Below are the code and all the weights of a small trained network. Each question names an input and a target symbol and asks about switching units off, where a switched-off unit gives its printed mean instead of its output.

import numpy as np


def w(rows, s, z=0):
    codes = np.array(rows[::2]) - 128.0
    scale = np.full(codes.shape[1], s)
    scale[-1] = z or s
    return codes * scale


def f(y):
    return np.maximum(y, 0)


def softmax(a):
    e = np.exp(a - a.max(-1, keepdims=True))
    return e / e.sum(-1, keepdims=True)


def log_softmax(a):
    a = a - a.max(-1, keepdims=True)
    return a - np.log(np.exp(a).sum(-1, keepdims=True))


def net(x, mask):
    ids = ['ΓΛΣΨαεητ'.index(c) for c in x.split()]
    T = len(ids)
    res = E[ids] + P[:T]
    r = res
    for j in range(3):
        rows = slice(4 * j, 4 * j + 4)
        q, k, v = (r @ M[0][rows].T for M in (Q, K, V))
        z = softmax(np.where(np.tri(T) > 0, q @ k.T / 4**0.5, -1e9)) @ v
        o = O[0][rows]
        res = res + np.where(mask[j], z, o[:, -1]) @ o[:, :-1]
    y = f(res @ A[0][:, :-1].T + A[0][:, -1])
    res = res + np.where(mask[3:11], y, B[0][:, -1]) @ B[0][:, :-1]
    return log_softmax(res[-1] @ U[:, :-1].T + U[:, -1])


Q, K, V, O, A, B = {}, {}, {}, {}, {}, {}
E = w([
[66,210,131,68],'Γ',
[108,133,16,160],'Λ',
[69,1,165,84],'Σ',
[77,153,177,85],'Ψ',
[74,174,64,141],'α',
[59,148,89,168],'ε',
[89,113,120,75],'η',
[90,60,186,145],'τ',
],0.018)
P = w([
[3,142,125,99],'0',
[145,71,178,187],'1',
[107,125,65,73],'2',
[165,123,176,179],'3',
[122,132,53,66],'4',
[177,130,180,172],'5',
[131,120,50,46],'6',
[188,136,179,166],'7',
[143,120,39,47],'8',
[199,144,177,159],'9',
],0.016)
Q[0] = w([
[238,133,107,164],'H1',
[205,58,53,118],'H1',
[153,214,161,169],'H1',
[113,79,108,245],'H1',
[150,182,241,84],'H2',
[224,127,150,101],'H2',
[112,146,214,132],'H2',
[179,123,228,180],'H2',
[244,125,110,127],'H3',
[184,102,154,195],'H3',
[201,106,254,223],'H3',
[38,69,20,55],'H3',
],0.0089)
K[0] = w([
[63,121,94,211],'H1',
[99,58,46,135],'H1',
[92,202,148,134],'H1',
[56,73,178,145],'H1',
[214,198,162,129],'H2',
[217,90,107,221],'H2',
[176,111,212,138],'H2',
[107,137,227,244],'H2',
[227,111,72,223],'H3',
[205,86,109,117],'H3',
[212,111,152,97],'H3',
[7,99,92,149],'H3',
],0.011)
V[0] = w([
[94,128,92,124],'H1',
[152,118,61,78],'H1',
[202,179,178,130],'H1',
[95,128,132,107],'H1',
[63,123,103,142],'H2',
[170,68,136,160],'H2',
[110,162,89,78],'H2',
[108,186,167,132],'H2',
[234,12,190,117],'H3',
[115,118,134,220],'H3',
[170,79,16,56],'H3',
[121,133,11,223],'H3',
],0.013)
O[0] = w([
[192,97,110,158,166],'H1',
[97,185,98,157,140],'H1',
[86,101,132,142,52],'H1',
[169,90,147,157,164],'H1',
[172,149,101,51,187],'H2',
[135,139,168,171,70],'H2',
[196,151,131,129,179],'H2',
[139,80,129,153,137],'H2',
[205,63,140,60,6],'H3',
[225,133,160,242,129],'H3',
[72,35,27,99,91],'H3',
[103,81,112,254,120],'H3',
],0.0099,0.018)
A[0] = w([
[23,167,95,98,2],'N1',
[181,197,71,157,94],'N2',
[160,176,44,137,118],'N3',
[213,152,1,126,131],'N4',
[213,107,119,61,116],'N5',
[249,47,146,219,212],'N6',
[243,184,63,148,146],'N7',
[238,154,128,24,138],'N8',
],0.0088,0.0098)
B[0] = w([
[142,92,82,162,198],'N1',
[182,98,115,156,242],'N2',
[153,66,110,156,246],'N3',
[68,113,173,87,255],'N4',
[245,121,87,124,188],'N5',
[112,170,63,103,224],'N6',
[118,171,200,78,252],'N7',
[69,73,160,178,249],'N8',
],0.011,0.018)
U = w([
[180,150,2,62,204],'Γ',
[95,14,100,159,20],'Λ',
[132,2,107,91,126],'Σ',
[27,161,154,103,253],'Ψ',
[160,104,78,169,59],'α',
[240,133,120,187,103],'ε',
[39,48,71,62,39],'η',
[115,67,219,168,84],'τ',
],0.0072,0.0047)

Each question gives the input, a string of symbols that net reads in full, and the target symbol t.
The units are the heads (4 rows each of Q, K, V and O) and the neurons (one row each of A and B). Each row of codes is followed by its name. A weight is (code - 128) times the scale printed after its matrix; where a second scale follows, it is the last column's (O, A, B and U).
mask holds one flag per unit, heads first, then neurons. A switched-off unit (its flag False) gives its mean, the last column of its rows in O or B, instead of its output. The means were averaged over made-up inputs and are rounded, as every weight is.
A unit's drop is (log p(t) with every unit on - log p(t) with that unit switched off) / (log p(t) with every unit on - log p(t) with every unit switched off).
The circuit of an input: a set's keep is (log p(t) with only the set's units on - log p(t) with every unit switched off) / (log p(t) with every unit on - log p(t) with every unit switched off). Starting from all 11 units, units are removed one at a time, each time the one whose removal leaves the highest keep (on an exact tie, the one counted first), for as long as the keep stays at least 0.8.
circuit, biggest first: the units of the circuit, biggest drop first
most important unit: the unit with the biggest drop
top k neurons: the k neurons with the biggest drops, biggest first
which heads matter: for each layer, one digit per head in row order, 1 if its drop is at least 0.15 and else 0, layers parted by /
input Σ Ψ Λ Ψ Σ Σ ε, target Σ: top 4 neurons => [N8; N5; N6; N3]
input Λ ε η Γ τ Γ Λ τ ε, target Λ: circuit, biggest first => [H3]
input τ Γ τ, target τ: which heads matter => 001
input Γ τ Γ Λ, target Γ: which heads matter => 001
input Σ α Γ Σ τ, target Σ: top 3 neurons => [N8; N5; N6]
input ε α Σ ε Λ η, target Γ: which heads matter => 011
input Γ α Ψ τ τ, target Γ: which heads matter => 011
input Λ α Γ Λ Ψ Λ ε Λ, target Γ: top 2 neurons => [N6; N8]
input τ Γ Γ τ, target ε: top 3 neurons => [N6; N5; N4]
input η Γ α Λ Γ, target η: which heads matter => 011
input η Ψ Γ Λ ε Σ Λ, target η: which heads matter => 001
input α η η Γ α, target α: circuit, biggest first => [H3; N1]
input Ψ Λ Λ Ψ η Γ Λ, target Ψ: top 2 neurons => [N7; N4]
input ε ε Γ ε η Σ η, target ε: top neuron => [N2]
input Σ Ψ Γ Γ α Γ Γ Γ η η, target Ψ: top 2 neurons => [N3; N2]
input Ψ Γ τ Ψ ε, target Ψ: which heads matter => 011
input ε Σ Σ Γ Λ α Λ Λ Λ, target ε: which heads matter => 001
input Ψ Γ Γ Γ Γ τ τ, target Ψ: which heads matter => 001
input Λ Ψ τ Σ, target Σ: circuit, biggest first => [H3; N8; N5]
input Ψ Γ Σ η Ψ Γ, target Ψ: circuit, biggest first => [N3; H1]
input ε Λ Γ ε α, target ε: circuit, biggest first => [H3; N2]
input ε Ψ ε η Γ ε Γ, target ε: top 2 neurons => [N2; N8]
input τ τ Γ α Λ Ψ Σ Γ Λ, target τ: most important unit => N4
input Σ α Σ α Γ Λ ε Λ Γ, target Σ: circuit, biggest first => [N8; H3; N5]
input η Λ Ψ, target η: circuit, biggest first => [H3; N7]
input η η Γ η Γ Γ α, target η: top 2 neurons => [N4; N5]
